Here is a tiny trained network, its code and every weight. The questions are about switching its units off for an input and a class, where a switched-off unit gives its printed mean instead of its output.

import numpy as np


def w(rows, s, z=0):
    codes = np.array(rows[::2]) - 128.0
    scale = np.full(codes.shape[1], s)
    scale[-1] = z or s
    return codes * scale


def f(y):
    return np.maximum(y, 0)


def log_softmax(a):
    a = a - a.max(-1, keepdims=True)
    return a - np.log(np.exp(a).sum(-1, keepdims=True))


def net(x, mask):
    res = np.array(x, float).reshape(1, 4) / 4 @ E
    y = f(res @ A[0][:, :-1].T + A[0][:, -1])
    res = res + np.where(mask, y, B[0][:, -1]) @ B[0][:, :-1]
    return log_softmax(res[-1] @ U[:, :-1].T + U[:, -1])


A, B = {}, {}
E = w([
[59,131,140,152,154,131,142,130,126],'x0',
[24,159,178,80,27,63,83,35,196],'x1',
[57,2,143,221,86,168,143,129,186],'x2',
[33,91,40,54,138,195,11,119,115],'x3',
],0.0085)
A[0] = w([
[112,156,167,113,74,91,115,56,181,128],'N0',
[125,66,139,179,82,156,130,133,149,192],'N1',
[187,73,108,181,228,147,134,183,65,255],'N2',
[170,165,207,192,124,54,156,125,118,28],'N3',
[157,189,145,95,162,106,90,122,88,58],'N4',
[108,254,130,96,148,106,144,143,66,17],'N5',
[94,121,51,73,146,161,66,108,118,11],'N6',
],0.0098,0.00043)
B[0] = w([
[60,149,46,119,92,145,173,168,184,241],'N0',
[143,73,188,119,88,223,204,125,61,191],'N1',
[86,166,92,103,99,90,146,162,191,248],'N2',
[183,107,108,202,247,57,61,107,104,232],'N3',
[148,140,172,100,87,147,161,130,95,212],'N4',
[165,91,177,117,78,170,168,142,116,234],'N5',
[129,107,120,164,161,135,75,33,120,212],'N6',
],0.011)
U = w([
[86,167,87,109,97,103,139,168,194,221],'0',
[153,81,254,119,78,184,152,124,69,2],'1',
[140,90,139,166,188,103,50,60,105,129],'2',
],0.012,0.00071)

Each question gives the input, the list of numbers given to net, and the class t.
The units are the neurons (one row each of A and B). Each row of codes is followed by its name. A weight is (code - 128) times the scale printed after its matrix; where a second scale follows, it is the last column's (A, B and U).
mask holds one flag per neuron, in row order. A switched-off neuron (its flag False) gives its mean, the last column of its row in B, instead of its output. The means were averaged over made-up inputs and are rounded, as every weight is.
A unit's drop is (log p(t) with every unit on - log p(t) with that unit switched off) / (log p(t) with every unit on - log p(t) with every unit switched off).
The circuit of an input: a set's keep is (log p(t) with only the set's units on - log p(t) with every unit switched off) / (log p(t) with every unit on - log p(t) with every unit switched off). Starting from all 7 units, units are removed one at a time, each time the one whose removal leaves the highest keep (on an exact tie, the one counted first), for as long as the keep stays at least 0.8.
circuit, biggest first: the units of the circuit, biggest drop first
unit that matters most: the unit with the biggest drop
k most important neurons: the k neurons with the biggest drops, biggest first
drop of u: that unit's drop, to one decimal
input [-1,5,2,-8], class 2: unit that matters most -> N3
input [-1,-4,2,-5], class 2: 2 most important neurons -> N3; N0
input [7,5,-6,-2], class 1: 3 most important neurons -> N5; N2; N4
input [4,6,6,7], class 2: 2 most important neurons -> N6; N2
input [6,4,-4,6], class 2: 3 most important neurons -> N6; N2; N1
input [5,-3,2,-2], class 0: 3 most important neurons -> N2; N5; N6
input [-2,-4,-5,4], class 1: 2 most important neurons -> N0; N3
input [-3,-7,7,-6], class 0: 3 most important neurons -> N2; N5; N4
input [-5,-5,-7,3], class 1: 2 most important neurons -> N0; N5
input [-6,2,-3,3], class 1: 2 most important neurons -> N3; N2
input [3,-6,4,3], class 0: 3 most important neurons -> N2; N5; N3
input [8,2,0,3], class 2: 3 most important neurons -> N2; N0; N6
input [-3,-7,-1,6], class 0: 2 most important neurons -> N2; N3
input [-4,-2,2,-8], class 2: circuit, biggest first -> N3
input [-2,-7,-7,-3], class 0: drop of N4 -> -0.2
input [2,-3,-8,6], class 1: drop of N4 -> 0.2
input [-4,-3,0,-2], class 0: drop of N6 -> 0.5
